[ 67  78  95  66 201 129 144] = sinal
[140 179 157 153  86 154 130] = lolo
[135 112 117 144 118 113 144] = gena
[134 150  95 156 117  74 166] = Bap
[137 100 113 155 113  98 137] = Neliv
[107 169 145  92 142 174 111] = zevu
[137  98 113 137 156 113 100] = pufo
[ 98 176 147  84 148 185 111] = zan
[125 126 114 151 114 122 122] = Nub
perm: [100 113  98 137 156 137 113]
pufo
perm: [113 155 137 137 100 113  98]
Neliv
back: [142  92 145]
zevu

[ 71 173 110 152 106 117  94 112 132 115 124 152 126 122 150 143 109 110
  97  46 133 105 113 141 145 138 119 144 121 193 159  84 138 120 162 100
 124 100 145 115  98  78 136 148 151] -> Bap
[126  80 155 140 137 142 111 113 156 117 102 135 112 121 182 152 142 191
 117 133 136 163 106 145  69 113 174 136 114 150 122 108  85 151 158 148
 134  87 121 143  60 140  91  93 156] -> Nub
[146 120 162 135  96 153 139 150 140 141 121 108 152 118 138 176 107 171
 152 111 192  98 112 159 139  81 139 110 155 127 141  99 113 112 116 138
 121 129 120  82  94  72 121 108 100] -> pufo
[139  99 120  96 140 119 139 171 141 107 155 176 112 116 138 108 121 110
 139 100 129 146 152 150 138  81 121 159 112  82 113 121 141 152  72  94
 127 192 162 111 108 135 118 153  98] -> tuleb
[192  72 116 110 121 108 118 152 150  99 141 158 121 120 162 171 127 135
  98 112 113 139 146 138 138 141 112 139 140  96 155 176 129 107  81 152
 139  82 111 153 120 100 121 108  94] -> zan
[ 72 176 112 153 107 118  94 112 135 111 121 155 128 120 152 139 108 108
  98 110 141 171 113 139 141 138 121 140 120 192 159  81 139 121 162  99
 127 100 146 116  96  82 138 150 152] -> lolo
perm: [ 94 111 110 162 152 107 152 139 108 139 118 141 140 108 135 129  98 159
 112  96 176 139 116 150 100 127 192  81 138 121 113  72 112 146 153 121
  82 121 141 171 155 138 120  99 120]
pufo
shift -1: [124]
[123]
tail: [111 192  98]
[112 159 139  81 139 110 155 127 141  99 113 112 116 138 121 129 120  82
  94  72 121 108 100]
tail: [106 117  94]
[112 132 115 124 152 126 122 150 143 109 110  97  46 133 105 113 141 145
 138 119 144 121 193 159  84 138 120 162 100 124 100 145 115  98  78 136
 148 151]
perm: [152 150 138  82  96 116 146 100 127  99 162 121 139  81 159 192 120 140
 121 138 141 139 113 171 141 110  98 108 108 139 152 120 128 155 121 111
 135 112  94 118 107 153 112 176  72]
lolo
perm: [100 108 121  72  94  82 120 129 121 138 116 112 113  99 141 127 155 110
 139  81 139 159 112  98 192 111 152 171 107 176 138 118 152 108 121 141
 140 150 139 153  96 135 162 120 146]
pufo
perm: [141  99 113 112 116 138 121 129 120  82  94  72 121 108 100 146 120 162
 135  96 153 139 150 140 141 121 108 152 118 138 176 107 171 152 111 192
  98 112 159 139  81 139 110 155 127]
pufo

[161 130 120  96 150 151 152 140 148] = sinal
[161 151 119  96 150 151 132 140 148] = Nub
[121 140 140 150 119 151  96 130  42] = tuleb
[161 130 148  96 150 151 140 140 148] = zan
shift -1: [140]
[139]
back: [140 140 151 150  96 148 130]
zan
which: [121 140 140 150 119 151  96 130  42]
tuleb
which: [161 130 120  96 150 151 152 140 148]
sinal

[123 122 101 111 123 144 109 130 139 113 147 136 126 116 141 105 105 107
 140 101 122 107]  vel
[122 104 142 123 113 126 122 107 107 123 130 131 147 140 136 105 109 144
 101 111 116 101]  zevu
[107 122 122 104 144 126 147 109 131 116 123 123 141 111 130 113 101 105
 136 140 101 107]  Met
[143 121 171 110 146 113 114  93 127 100 109 120 183  63 114 144  93 122
 131 112 134 131]  gena
[107 122 122 105 144 126 147 109 138 116 123 123 141 111 130 113 101 105
 136 140 101 107]  tuleb
[123 107 131 126 136 115 123 111 147 130 144 122 101 105 101 113 140 107
 104 122 109 141]  zan
[125 140 132 146 137  90  94 130 148  90 143 115 103 138 148  66 120 108
  97  53 106 102]  sinal
[121 120 130 102 146 112 154  96 135 106 116 117 145  94 128 108  95 100
 147 143  85 105]  lolo
perm: [122 105 107 113 147 141 101 122 107 111 123 144 131 126 109 101 123 130
 136 140 104 116]
Met
tail: [114 144]
[ 93 122 131 112 134 131]
perm: [123 107 113 101 123 116 141 147 105 107 136 144 139 101 140 105 122 109
 130 122 111 126]
vel
tail: [146 137  90]
[ 94 130 148  90 143 115 103 138 148  66 120 108  97  53 106 102]
which: [107 122 122 104 144 126 147 109 131 116 123 123 141 111 130 113 101 105
 136 140 101 107]
Met
perm: [107 101 140 136 105 101 113 130 111 141 123 123 116 138 109 147 126 144
 105 122 122 107]
tuleb
perm: [126 122 116 123 136 109 107 104 131 105 101 147 140 122 123 144 111 113
 101 141 130 107]
Met

[114 124  98 140 168 145 143 196 143  94 144 109 126 152 139 119 135  87
 114 100 134 115 156  92  82 141 140 123 130  91 148] : zan
[153 113 129 139 106 172 137 119  94  49 147 131 138 102  91 152 130  89
  93 128  82 112 132  79 103 133 111 137  73 189 131] : Bap
[122 159 148 136 109 112  89 132 114 153 113 109 145 117 102 111 153 146
 132 152  93 139  88 147 131 180 156 191 164 107 160] : tuleb
[ 90  89 154  95 156 132 141 119 131 139 125 155  97 107 134  91 110 132
 159 133 150 129 124 146 174 146 124 139 188 125  98] : Met
[137  89 132  93 119 133 112 138 111 102 131 103 113 137 152 147 139  91
 127 129  82 130  49 172 106 189 131 153  94  79  73] : vel
[119  87 143 109 126 134 115 135 124 123 130  91 148 140 143 152 156  94
 145 144  99 140  82 168 114 196 141 139 114  92 100] : pufo
[111 113 153 112 109 132 107 145 131  89  93 122 136 147 114 161 152 102
 191 132 156 153 164 159 148 146 139 117 180 109  88] : Nub
perm: [ 89  73 133 103 112 111  79 127 147 106  82 113 137 153  91  49 138 130
 189 139 129 132 172  93 131  94 102 137 131 152 119]
vel
perm: [148 146 139 117 180 109  88 111 113 153 112 109 132 107 145 131  89  93
 122 136 147 114 161 152 102 191 132 156 153 164 159]
Nub
back: [111 133]
Bap
perm: [100  92 114 139 141 196 114 168  82 140  99 144 145  94 156 152 143 140
 148  91 130 123 124 135 115 134 126 109 143  87 119]
pufo
which: [114 124  98 140 168 145 143 196 143  94 144 109 126 152 139 119 135  87
 114 100 134 115 156  92  82 141 140 123 130  91 148]
zan

[199 158 144 138 173  92 107 112  97 118  90 159 139 104 119 161 123 116
 124] -> Nub
[199 158 144 138 173  92 107 112  97 118  90 159 138 129 138  98 169 120
 161] -> Bap
[ 81 131 116 169  91 147 157 142 172  81 144 123 135 144 128 115  81 164
 116] -> Neliv
back: [138 159  90 118  97 112 107  92 173 138 144 158]
Bap
tail: [159 138]
[129 138  98 169 120 161]
shift -1: [129 138  98]
[128 137  97]

[119 144 109 119 132 121 126 168 150 108 126 132 120 139 143 138 122 104]  Nub
[ 93 122 120 112 131 136 110 119 204 106 104 141 158 131 149 149 134 127]  vel
[ 94 112 119 131 104 136 122 149 134 141 135 120 110 149 131 204 106 144]  pufo
[ 94 112 119 131 104 134 122 149 134 141 127 120 110 149 131 204 106 158]  Met
[ 94 112 119 131 104 136 125 149 134 141 127 120 110 149 131 204 106 158]  Bap
[121 113 135 124 154 125 131 131 164 119 123 121 128 110 126 130 130 117]  sinal
tail: [119 131 104 136 122]
[149 134 141 135 120 110 149 131 204 106 144]
perm: [204 106 158 131 120 141 127 119 149 112  94 122 104 134 110 149 131 134]
Met
shift +1: [131 204 106]
[132 205 107]
shift +1: [131 131 164 119]
[132 132 165 120]
which: [121 113 135 124 154 125 131 131 164 119 123 121 128 110 126 130 130 117]
sinal

[134  82 198 147  67 129 112 128 126 102 123] : Met
[130  91 182 163  57 164 149 162 159 198 115] : Nub
[130  91 182 163  57 164 149 153 168 150 101] : Bap
[130  91 182 163  57 133 137 164 180 206 100] : gena
[124 160 122 141 103 102 131 123 127 117 101] : lolo
[122 124 131 101 141 102 159 123 117 127 103] : pufo
[107 121 156 121  62 181 155 119 140 177 128] : zevu
shift +1: [147  67]
[148  68]
shift +1: [130  91]
[131  92]
tail: [ 82 198]
[147  67 129 112 128 126 102 123]
shift +1: [124]
[125]
common Bap pufo: 
[101]
perm: [101 102 103 117 122 123 124 127 131 141 159]
pufo
shift -1: [123]
[122]

[125 125 156 119] : Met
[175 157 202 130] : lolo
[115 122  73 137] : Neliv
[151 157 158 156] : tuleb
[125 124 156 119] : Bap
shift +1: [115]
[116]
shift -1: [202]
[201]
shift -1: [73]
[72]
perm: [125 124 119 156]
Bap
common Bap tuleb: 
[156]

[147 122  79 102 126 131 140]  zevu
[108 104 144 119 130 160 163]  Neliv
[ 82 171  82 104 141 132 107]  vel
[171  82 107  82  79 132 104]  tuleb
[ 82  68 160 102 157 181 209]  sinal
[159 167  95 173  84  91  52]  Bap
[ 78  46 156 113 144 170 198]  zan
[146 126 122 140 131 102  79]  pufo
[ 85  80 156 109 154 177 196]  Met
[150 140 116 138 127 102  96]  Nub
perm: [ 79 146 126 122 140 131 102]
pufo
perm: [107 132 141 104  82 171  82]
vel
shift +1: [82]
[83]
back: [122 147]
zevu
back: [209 181 157 102 160]
sinal
common pufo tuleb: 
[79]
tail: [144 170]
[198]

[184 205 144 179] : Bap
[ 66 103  93  54] : tuleb
[ 77 148 103 148] : zevu
[172 203  98 163] : zan
[ 77 103 147 148] : Neliv
back: [147 103]
Neliv
perm: [ 77 148 147 103]
Neliv
perm: [148 147 103  77]
Neliv
shift -1: [93]
[92]

[170 168  76 139 122 140 120 112 175 183 128  83 132 123 132 121 133 157
  53 110 123 168 122 140 157 125 111 113 124 142  96  87 116 102 181] : pufo
[149 103 103 139 147 139 152  89 175 153 127  65  93  94 122 104 133 139
 106 149 113 168 104 124 157 132 111 113 128 142  96  98  44 125 120] : Neliv
[157 141 103 147 160 125 139  94 175 169 127  83  84  85 122 104 133 152
 108 145 113 187 122 124 159 132 111 113 132 142  96  86 116 102 149] : Nub
shift -1: [157  53]
[156  52]
tail: [ 87 116 102]
[181]

[127 142 145 133 133 134 129] : sinal
[139 124 135  90 137 101 116] : zevu
[139 159 143 142 175  63 117] : Met
[ 90 141 145  89 182  95 151] : gena
common gena sinal: 
[145]
shift -1: [127]
[126]
back: [129 134]
sinal
common sinal Met: 
[142]
common gena zevu: 
[90]

[170 123 100 171 147  89  98 101  58 129  75 114 157 115 129 164 142  81
  70 157  97]  lolo
[128 114 110 128 120 106 103 146  97 120  96 107 133 118 127 129 129 102
 100 108 112]  Bap
[131 146 159 136 139 177 174 165 183 158 176 158 135 155 148 128 147 177
 179 175 170]  Neliv
[123 136 141 122 128 146 143 145 157 135 150 138 128 137 135 125 133 147
 151 145 146]  zan
[153 115  99 154 134  90  96  96  67 123  77 112 146 113 126 150 134  83
  76  95 100]  vel
[136 138 122  87 105 160 155 159 188 123 177 136  93 126 114  87 108 166
 175 156 151]  pufo
[149 117 101 147 131  92  95  99  75 122  81 114 147 113 128 150 135  85
  80  96 105]  tuleb
[123 136 141 122 128 146 143 145 157 135 150 138 128 137 135 125 133 140
 140 141 138]  Met
[144 112 101 146 128  94  98  96  74 122 156 110 141 113 125 143 131  88
  81  98 102]  Nub
shift +1: [144]
[145]
which: [123 136 141 122 128 146 143 145 157 135 150 138 128 137 135 125 133 147
 151 145 146]
zan
which: [170 123 100 171 147  89  98 101  58 129  75 114 157 115 129 164 142  81
  70 157  97]
lolo

[205 126  94 155 178 164 162 148] : pufo
[117 131 150 100 126 208 165 160] : zevu
[117 131 181 117 120 164 165  93] : lolo
[131 152 131 100 112 124 196 129] : gena
[117 131 126 100 130 165 100 160] : zan
shift +1: [150 100 126 208]
[151 101 127 209]
back: [126 131]
zan
back: [165 208 126 100 150 131]
zevu
shift -1: [131]
[130]
tail: [100 126]
[208 165 160]
common zan pufo: 
[126]
shift +1: [100]
[101]

[128 128 129 142 112 135]  zan
[105 185  95 209  52 102]  sinal
[128 129 129 142 135 112]  lolo
[164  90 144 126 138 118]  Bap
shift -1: [128 129 129 142]
[127 128 128 141]
perm: [135 112 142 129 128 128]
zan
shift -1: [128 128 129]
[127 127 128]

[204 109 165 118] = Met
[176  97 183 135] = zan
[149  79 165 119] = tuleb
[116 115 183 131] = lolo
[118 165 109 203] = pufo
[141  77 169 182] = Nub
[148  79 143 187] = Neliv
[196 100 116 174] = sinal
common sinal lolo: 
[116]
tail: [116 115]
[183 131]
tail: [148  79]
[143 187]
perm: [165 118 109 204]
Met
shift +1: [ 77 169]
[ 78 170]

[154  56 126 126 132 141 166]  zan
[141  63 158 192 193 192 193]  Neliv
[129 130 126 126 132 149 176]  Met
[129  88 133 186 193 192 193]  vel
[127 130 126 132 143 168 187]  sinal
[129 124 130 132 155 180 189]  lolo
[129 112 130 168 188 192 193]  tuleb
[154  57 172 192 193 192 194]  zevu
[131  58 172 192 193 192 193]  pufo
[131  82 137 192 193 192 193]  gena
[154  57 168 192 193 192 191]  Bap
which: [131  58 172 192 193 192 193]
pufo
tail: [158 192 193 192]
[193]
back: [133  88]
vel
which: [141  63 158 192 193 192 193]
Neliv
tail: [ 57 172 192 193]
[192 194]

[141 142 134 110 133 128 132 143 124 101  93 144 130] = tuleb
[154 150 124 148 111 168 130 148 144 108 128 128 111] = lolo
[152 108 143 111 128 154 168 150 130 124 113 185 146] = Neliv
[128 130 154 150 108 128 168 143 150 111 148 111 149] = zan
back: [143 132 128]
tuleb
back: [124 130 150 168 154 128 111 143 108]
Neliv
perm: [149 111 148 111 150 143 168 128 108 150 154 130 128]
zan
back: [168 111 148]
lolo
back: [111 150]
zan
which: [141 142 134 110 133 128 132 143 124 101  93 144 130]
tuleb

[182 147  74 174] -> vel
[102 182 190 135] -> sinal
[158  69 135 148] -> pufo
[ 51 148 192 173] -> Bap
[ 79 182 157 160] -> Met
[212 162 172 100] -> Nub
[ 64  64 168 190] -> lolo
[120  71 162 166] -> zevu
[211 199  88 207] -> gena
[149 159 118 176] -> tuleb
[ 93  95 168 117] -> zan
[148  51  81  42] -> Neliv
shift +1: [69]
[70]
back: [147 182]
vel
which: [ 51 148 192 173]
Bap
common zan lolo: 
[168]
shift +1: [158  69]
[159  70]
back: [190 182 102]
sinal
common Neliv pufo: 
[148]

[102 124  98 164 116 147] : zevu
[ 99  70 162  89 131 104] : lolo
[103 124  98  71 132 129] : Neliv
[213  71 210  98  86 128] : Bap
[170 120 151  90 158  97] : pufo
which: [102 124  98 164 116 147]
zevu
back: [ 97 158  90 151 120]
pufo
common zevu Bap: 
[98]
tail: [124  98 164]
[116 147]
perm: [102 147  98 164 124 116]
zevu
common Bap zevu: 
[98]

[127 162 145 101] : gena
[110 164 192 122] : vel
[111 164 192 165] : sinal
which: [127 162 145 101]
gena
back: [145 162 127]
gena
tail: [110 164 192]
[122]

[132 148  74 107  87  84 135 109 178  54 108  72 128 161  95 112 170 167
 123  45 111 169 140 171 159 177 157 149 140 103  93] -> sinal
[ 77 104  99  80 138 126 154 145  98 118 182 119 108 106 127 163 130 150
 131  97 130  55 162 112 180 127 100 102 190 138  90] -> pufo
[129 115  51 184 151 137  81 162 174  76 192 114 124 110 180 116 155  94
 143 114 175  98 120 146 123  93 109 161 159 171 131] -> Nub
[128 135  87  74 159 149  93 107 148 131  54 140 111 109 123 112 108 161
 178  45 103 170  95 167 171 157  84  72 169 141 177] -> Bap
[ 82  98 139 152  96 149 149 106 109  89  93 199 135  72 109 142 164 155
 158 168 145 168 181 142 174 112  84  72 170 141 177] -> zevu
[149 147 136  66 163  99 140 158 119 111 131 108 146 145 160  86 161 146
 147 121 115 146 145 121 137 137 145  99 128 136 160] -> Met
[102  80 101 201 158  51 110  99 157  95 107  58 127  90 105 113 108 161
 139 127 139 182 195 101 149 166 113 111 154 159  68] -> tuleb
[128 109 112  74 131 148 140 177  54  84 157 159  95 149  87 161  93 103
 135  45 171 167 140 123 178 170  72 107 111 108 169] -> lolo
tail: [113 108 161]
[139 127 139 182 195 101 149 166 113 111 154 159  68]
which: [149 147 136  66 163  99 140 158 119 111 131 108 146 145 160  86 161 146
 147 121 115 146 145 121 137 137 145  99 128 136 160]
Met
tail: [145  98 118]
[182 119 108 106 127 163 130 150 131  97 130  55 162 112 180 127 100 102
 190 138  90]
perm: [170 103  95 157 177 107 135  54 111 148  74 131  93 149  72 140 108 178
 159 169 128 171 123  84 112 109 167 161  45 141  87]
Bap
perm: [ 87  93 135 131 170 171 111 108 149 107 159  72 178 157  45 103 112 161
  74 140 167  84  54 169  95 109 123 140 177 128 148]
lolo
back: [ 54 177 140 148]
lolo

[137 124 160 107 126 125 107 143 135 131 129 130 119 130 129 132] -> lolo
[139 128 151 171 115 114 151 111 129 127 128 108 128 129 129 128] -> Bap
[113 136 113  93 124 139 107 128 146 140 140  99 128 127  94 115] -> Met
[106 152 146  56 130 148  80 120  92 119 154 139 173 114 119 102] -> zan
[119 136 115 123 117 133 142 115 100 127 105  99 164  94 134 111] -> Neliv
[120 117 133 142 115 100 183 154 126 129 126 130 128 129 127 128] -> sinal
[117 132 104  74 148 139  89 141  76 185 152  89 122 165 152 132] -> tuleb
[113 136 113  93 124 139 107 128 146 140 128  99 128 127 122 115] -> Nub
back: [108 128 127 129]
Bap
tail: [128  99]
[128 127 122 115]
back: [100 115 142 133 117 123]
Neliv
common Bap lolo: 
[129]

[138 194 157 134 124 120 116 133 149 135  46 120 120 133 131 116  99 165
  95 133 143 155 133 135 162 126 131 126 130 129 150 138 171 128 158 111
 128  95 107 147 131 112 128 137 123 108 153 114 136 126 119 117 138 130
  88 123 142] : Nub
[ 80 146 131 129 129 125 110 131 143 118 108 137 129 123 133 134 101  98
 147 131 114 141 124 141 136 113 126  98 137 126 151 132  96 136 110 121
 134 147 130 107 122 143 148 139 132  88 147  90 129 119 129 130 141 134
 138 131 134] : zevu
[138 194 157 134 124 120 116 133 149 113  46 120 120 133 131 116  99 165
  95 126 143 155 133 135 162 126 131 126 130 129 150 138 171 128 125 111
 128  95 107 150 131 112 128 137 123 108 153 114 136 140 119 117 138 130
  88 123 142] : tuleb
which: [ 80 146 131 129 129 125 110 131 143 118 108 137 129 123 133 134 101  98
 147 131 114 141 124 141 136 113 126  98 137 126 151 132  96 136 110 121
 134 147 130 107 122 143 148 139 132  88 147  90 129 119 129 130 141 134
 138 131 134]
zevu
back: [162 135 133 155 143 126  95 165  99]
tuleb
shift +1: [135  46 120 120]
[136  47 121 121]
which: [138 194 157 134 124 120 116 133 149 135  46 120 120 133 131 116  99 165
  95 133 143 155 133 135 162 126 131 126 130 129 150 138 171 128 158 111
 128  95 107 147 131 112 128 137 123 108 153 114 136 126 119 117 138 130
  88 123 142]
Nub
shift -1: [132  96 136]
[131  95 135]

[195 125 185 131 119  96 120 149 141 157] = Nub
[141 126 195 131 149 120 185 119 157 155] = lolo
[212 130 131 156 126 128 131 133 126 136] = zan
back: [156 131]
zan
shift -1: [149 141]
[148 140]
back: [141 149]
Nub
perm: [157 195 125 185 131 119  96 120 149 141]
Nub
common Nub zan: 
[131]
back: [136 126 133 131 128 126 156 131 130]
zan
tail: [149 120 185]
[119 157 155]

